Below is a small trained network, with its code and all its weights. Each question gives an input and a class and asks what happens when units are switched off, that is, made to give their printed mean instead of their output.

import numpy as np


def w(rows, s, z=0):
    codes = np.array(rows[::2]) - 128.0
    scale = np.full(codes.shape[1], s)
    scale[-1] = z or s
    return codes * scale


def f(y):
    return np.maximum(y, 0)


def log_softmax(a):
    a = a - a.max(-1, keepdims=True)
    return a - np.log(np.exp(a).sum(-1, keepdims=True))


def net(x, mask):
    res = np.array(x, float).reshape(1, 7) / 4 @ E
    y = f(res @ A[0][:, :-1].T + A[0][:, -1])
    res = res + np.where(mask, y, B[0][:, -1]) @ B[0][:, :-1]
    return log_softmax(res[-1] @ U[:, :-1].T + U[:, -1])


A, B = {}, {}
E = w([
[130,127,128,128,128,127,129,129],'x0',
[123,104,129,112,124,252,125,126],'x1',
[126,131,132,125,130,123,50,234],'x2',
[128,130,128,126,128,129,127,128],'x3',
[127,129,129,127,128,128,128,128],'x4',
[132,118,239,128,120,124,125,116],'x5',
[127,127,128,127,129,128,130,127],'x6',
],0.012)
A[0] = w([
[142,124,158,131,125,142,78,196,115],'neuron 1',
[127,132,82,128,143,78,111,173,141],'neuron 2',
[131,134,135,122,129,36,118,101,198],'neuron 3',
[125,109,102,127,127,208,108,147,24],'neuron 4',
[139,129,78,129,127,95,187,25,68],'neuron 5',
[125,122,139,129,128,136,131,125,119],'neuron 6',
[141,141,187,112,125,196,153,62,116],'neuron 7',
[134,126,9,140,133,161,130,103,67],'neuron 8',
[143,137,111,112,114,119,167,85,172],'neuron 9',
[134,142,61,118,122,52,88,212,138],'neuron 10',
[134,135,199,130,146,114,122,139,179],'neuron 11',
[134,130,242,140,124,105,111,140,6],'neuron 12',
[121,114,170,115,124,173,158,83,119],'neuron 13',
[139,142,85,122,124,198,124,135,135],'neuron 14',
[122,134,164,124,119,152,78,204,1],'neuron 15',
[132,145,157,134,128,9,132,88,51],'neuron 16',
[110,108,164,119,122,146,138,100,98],'neuron 17',
],0.013,0.0082)
B[0] = w([
[35,142,111,130,127,124,138,128,207],'neuron 1',
[202,146,122,131,127,134,129,149,200],'neuron 2',
[53,152,115,122,130,146,121,181,234],'neuron 3',
[49,168,101,128,134,122,125,182,176],'neuron 4',
[46,166,114,127,132,138,116,196,235],'neuron 5',
[143,130,125,130,130,121,127,123,138],'neuron 6',
[236,110,129,136,130,120,123,105,225],'neuron 7',
[46,88,164,133,122,120,131,75,213],'neuron 8',
[67,105,140,121,127,126,125,106,207],'neuron 9',
[249,157,123,123,131,144,122,166,245],'neuron 10',
[120,100,124,131,122,127,142,75,207],'neuron 11',
[29,172,96,121,137,138,121,201,185],'neuron 12',
[210,118,137,130,123,109,128,112,202],'neuron 13',
[40,132,141,127,129,108,137,127,203],'neuron 14',
[57,69,159,130,124,105,150,39,180],'neuron 15',
[74,72,150,133,122,125,139,42,214],'neuron 16',
[185,131,123,128,130,135,118,114,164],'neuron 17',
],0.021,0.011)
U = w([
[95,184,88,117,138,139,116,205,206],'0',
[115,55,174,134,118,112,147,31,144],'1',
[250,135,127,132,128,132,116,130,6],'2',
],0.012,0.0016)

Each question gives the input, the list of numbers given to net, and the class t.
The units are the neurons (one row each of A and B). Each row of codes is followed by its name. A weight is (code - 128) times the scale printed after its matrix; where a second scale follows, it is the last column's (A, B and U).
mask holds one flag per neuron, in row order. A switched-off neuron (its flag False) gives its mean, the last column of its row in B, instead of its output. The means were averaged over made-up inputs and are rounded, as every weight is.
A unit's drop is (log p(t) with every unit on - log p(t) with that unit switched off) / (log p(t) with every unit on - log p(t) with every unit switched off).
The circuit of an input: a set's keep is (log p(t) with only the set's units on - log p(t) with every unit switched off) / (log p(t) with every unit on - log p(t) with every unit switched off). Starting from the 12 units with the biggest drops (on a tie, the unit counted first), units are removed one at a time, each time the one whose removal leaves the highest keep (on an exact tie, the one counted first), for as long as the keep stays at least 0.8.
circuit, biggest first: the units of the circuit, biggest drop first
k most important neurons: the k neurons with the biggest drops, biggest first
drop when u is switched off: that unit's drop, to one decimal
input [-2,-4,-6,-6,0,-4,-2], class 0: circuit, biggest first => (neuron 5)
input [1,6,5,1,-4,1,-7], class 1: 4 most important neurons => (neuron 15; neuron 5; neuron 3; neuron 12)
input [-7,6,6,-8,-3,4,8], class 1: 2 most important neurons => (neuron 15; neuron 5)
input [-4,0,-8,-4,3,-2,2], class 0: 4 most important neurons => (neuron 5; neuron 16; neuron 15; neuron 11)
input [3,-6,-3,-8,1,-1,-6], class 0: 2 most important neurons => (neuron 3; neuron 5)
input [-7,2,0,7,-7,-7,-5], class 1: 4 most important neurons => (neuron 8; neuron 3; neuron 5; neuron 12)
input [2,3,6,2,2,4,7], class 1: 4 most important neurons => (neuron 15; neuron 5; neuron 3; neuron 11)
input [-4,1,7,8,3,5,-1], class 1: 2 most important neurons => (neuron 15; neuron 5)
input [0,3,0,-2,6,-3,-7], class 1: 2 most important neurons => (neuron 5; neuron 3)
input [5,-7,1,0,2,7,1], class 0: 2 most important neurons => (neuron 12; neuron 3)
input [-5,-5,1,-1,3,-3,0], class 2: 2 most important neurons => (neuron 10; neuron 5)
input [-7,-6,2,8,0,8,-1], class 0: 3 most important neurons => (neuron 12; neuron 3; neuron 8)
input [1,3,-2,-3,7,-6,4], class 1: 3 most important neurons => (neuron 8; neuron 3; neuron 12)
input [-8,-6,3,5,-3,-4,1], class 2: circuit, biggest first => (neuron 10)
input [-4,8,6,2,-5,1,-8], class 1: 3 most important neurons => (neuron 15; neuron 5; neuron 3)
input [7,8,-1,3,7,-7,2], class 1: 3 most important neurons => (neuron 8; neuron 5; neuron 3)
input [8,-8,7,5,7,-5,-4], class 2: drop when neuron 10 is switched off => 0.7
input [4,2,-1,6,7,5,4], class 2: drop when neuron 16 is switched off => 0.1
input [1,-1,-6,4,7,-5,-6], class 0: drop when neuron 2 is switched off => 0.0
input [-8,-7,1,-5,0,-2,8], class 2: drop when neuron 1 is switched off => 0.2
input [4,7,4,-4,2,4,-3], class 1: circuit, biggest first => (neuron 15)
